Below is a small trained network, with its code and all its weights. Each question gives an input and a class and asks what happens when units are switched off, that is, made to give their printed mean instead of their output.

import numpy as np


def w(rows, s, z=0):
    codes = np.array(rows[::2]) - 128.0
    scale = np.full(codes.shape[1], s)
    scale[-1] = z or s
    return codes * scale


def f(y):
    return np.maximum(y, 0)


def log_softmax(a):
    a = a - a.max(-1, keepdims=True)
    return a - np.log(np.exp(a).sum(-1, keepdims=True))


def net(x, mask):
    res = np.array(x, float).reshape(1, 7) / 4 @ E
    y = f(res @ A[0][:, :-1].T + A[0][:, -1])
    res = res + np.where(mask, y, B[0][:, -1]) @ B[0][:, :-1]
    return log_softmax(res[-1] @ U[:, :-1].T + U[:, -1])


A, B = {}, {}
E = w([
[129,129,125],'x0',
[117,254,127],'x1',
[127,124,128],'x2',
[131,126,126],'x3',
[226,137,192],'x4',
[44,110,254],'x5',
[130,127,131],'x6',
],0.0078)
A[0] = w([
[67,130,115,69],'neuron 0',
[88,128,178,8],'neuron 1',
[186,150,188,109],'neuron 2',
[237,139,159,92],'neuron 3',
[42,120,83,126],'neuron 4',
[115,202,131,32],'neuron 5',
[89,124,182,33],'neuron 6',
[122,188,133,60],'neuron 7',
[63,145,70,63],'neuron 8',
[190,46,161,112],'neuron 9',
[173,115,161,96],'neuron 10',
[116,42,116,57],'neuron 11',
[83,239,139,167],'neuron 12',
[183,138,194,111],'neuron 13',
[112,223,135,79],'neuron 14',
[16,110,197,129],'neuron 15',
[123,208,127,32],'neuron 16',
[123,66,150,141],'neuron 17',
[133,129,250,138],'neuron 18',
[164,128,76,25],'neuron 19',
[114,185,133,29],'neuron 20',
[158,131,80,40],'neuron 21',
[118,95,129,186],'neuron 22',
[94,124,182,45],'neuron 23',
[139,246,159,64],'neuron 24',
[81,112,101,56],'neuron 25',
[160,107,211,40],'neuron 26',
[77,82,103,52],'neuron 27',
[182,91,165,72],'neuron 28',
],0.011)
B[0] = w([
[94,182,115,140],'neuron 0',
[176,207,36,132],'neuron 1',
[87,158,117,182],'neuron 2',
[60,180,113,190],'neuron 3',
[89,195,171,193],'neuron 4',
[108,22,85,136],'neuron 5',
[183,164,8,141],'neuron 6',
[97,32,111,138],'neuron 7',
[100,195,121,149],'neuron 8',
[90,89,141,192],'neuron 9',
[107,143,110,149],'neuron 10',
[79,43,130,153],'neuron 11',
[147,65,150,241],'neuron 12',
[80,160,153,184],'neuron 13',
[131,67,121,169],'neuron 14',
[161,141,79,254],'neuron 15',
[94,29,106,139],'neuron 16',
[159,103,126,194],'neuron 17',
[151,143,96,250],'neuron 18',
[224,147,4,136],'neuron 19',
[57,99,147,129],'neuron 20',
[198,165,17,136],'neuron 21',
[164,137,155,218],'neuron 22',
[139,151,30,144],'neuron 23',
[118,79,111,180],'neuron 24',
[83,128,146,133],'neuron 25',
[111,155,85,155],'neuron 26',
[104,132,113,143],'neuron 27',
[84,133,92,148],'neuron 28',
],0.014,0.0074)
U = w([
[191,159,13,88],'0',
[64,26,111,60],'1',
[146,142,139,238],'2',
[141,145,125,215],'3',
[140,140,142,215],'4',
[144,135,129,201],'5',
[32,179,109,49],'6',
[248,178,233,9],'7',
],0.013,0.015)

Each question gives the input, the list of numbers given to net, and the class t.
The units are the neurons (one row each of A and B). Each row of codes is followed by its name. A weight is (code - 128) times the scale printed after its matrix; where a second scale follows, it is the last column's (A, B and U).
mask holds one flag per neuron, in row order. A switched-off neuron (its flag False) gives its mean, the last column of its row in B, instead of its output. The means were averaged over made-up inputs and are rounded, as every weight is.
A unit's drop is (log p(t) with every unit on - log p(t) with that unit switched off) / (log p(t) with every unit on - log p(t) with every unit switched off).
The circuit of an input: a set's keep is (log p(t) with only the set's units on - log p(t) with every unit switched off) / (log p(t) with every unit on - log p(t) with every unit switched off). Starting from the 12 units with the biggest drops (on a tie, the unit counted first), units are removed one at a time, each time the one whose removal leaves the highest keep (on an exact tie, the one counted first), for as long as the keep stays at least 0.8.
units of the circuit, in order: the units of the circuit, biggest drop first
most important unit: the unit with the biggest drop
top k neurons: the k neurons with the biggest drops, biggest first
drop of u: that unit's drop, to one decimal
input [-1,-8,-4,0,1,-7,5], class 1: top 3 neurons => neuron 9; neuron 11; neuron 15
input [0,-6,4,7,-8,4,-4], class 6: top 3 neurons => neuron 4; neuron 12; neuron 0
input [4,0,6,-5,-7,-3,4], class 6: units of the circuit, in order => neuron 4
input [-8,-5,0,6,-2,-6,-3], class 4: top 2 neurons => neuron 15; neuron 18
input [-4,-2,4,4,4,5,3], class 0: units of the circuit, in order => neuron 18; neuron 15
input [7,-5,-2,-2,-8,-5,-4], class 6: units of the circuit, in order => neuron 4; neuron 8
input [5,-8,-3,0,-3,8,3], class 0: units of the circuit, in order => neuron 15; neuron 6
input [-2,-6,3,-5,-7,-6,-5], class 6: top 2 neurons => neuron 4; neuron 12
input [4,2,-7,7,-8,-5,7], class 6: top 2 neurons => neuron 4; neuron 8
input [7,-2,0,6,-8,-7,-5], class 6: top 2 neurons => neuron 4; neuron 15
input [6,-7,5,0,3,0,-1], class 1: top 2 neurons => neuron 9; neuron 11
input [-5,-4,8,-8,-4,-6,8], class 2: top 2 neurons => neuron 15; neuron 18
input [3,-3,7,-5,-3,7,-2], class 0: drop of neuron 22 => 0.0
input [2,2,2,-7,8,-1,7], class 6: drop of neuron 13 => 0.1
input [-4,2,7,6,-4,-5,-6], class 3: most important unit => neuron 15
input [2,-7,7,7,1,0,0], class 1: drop of neuron 9 => 0.4
input [-2,0,6,-6,-8,-3,-6], class 6: drop of neuron 4 => 0.4
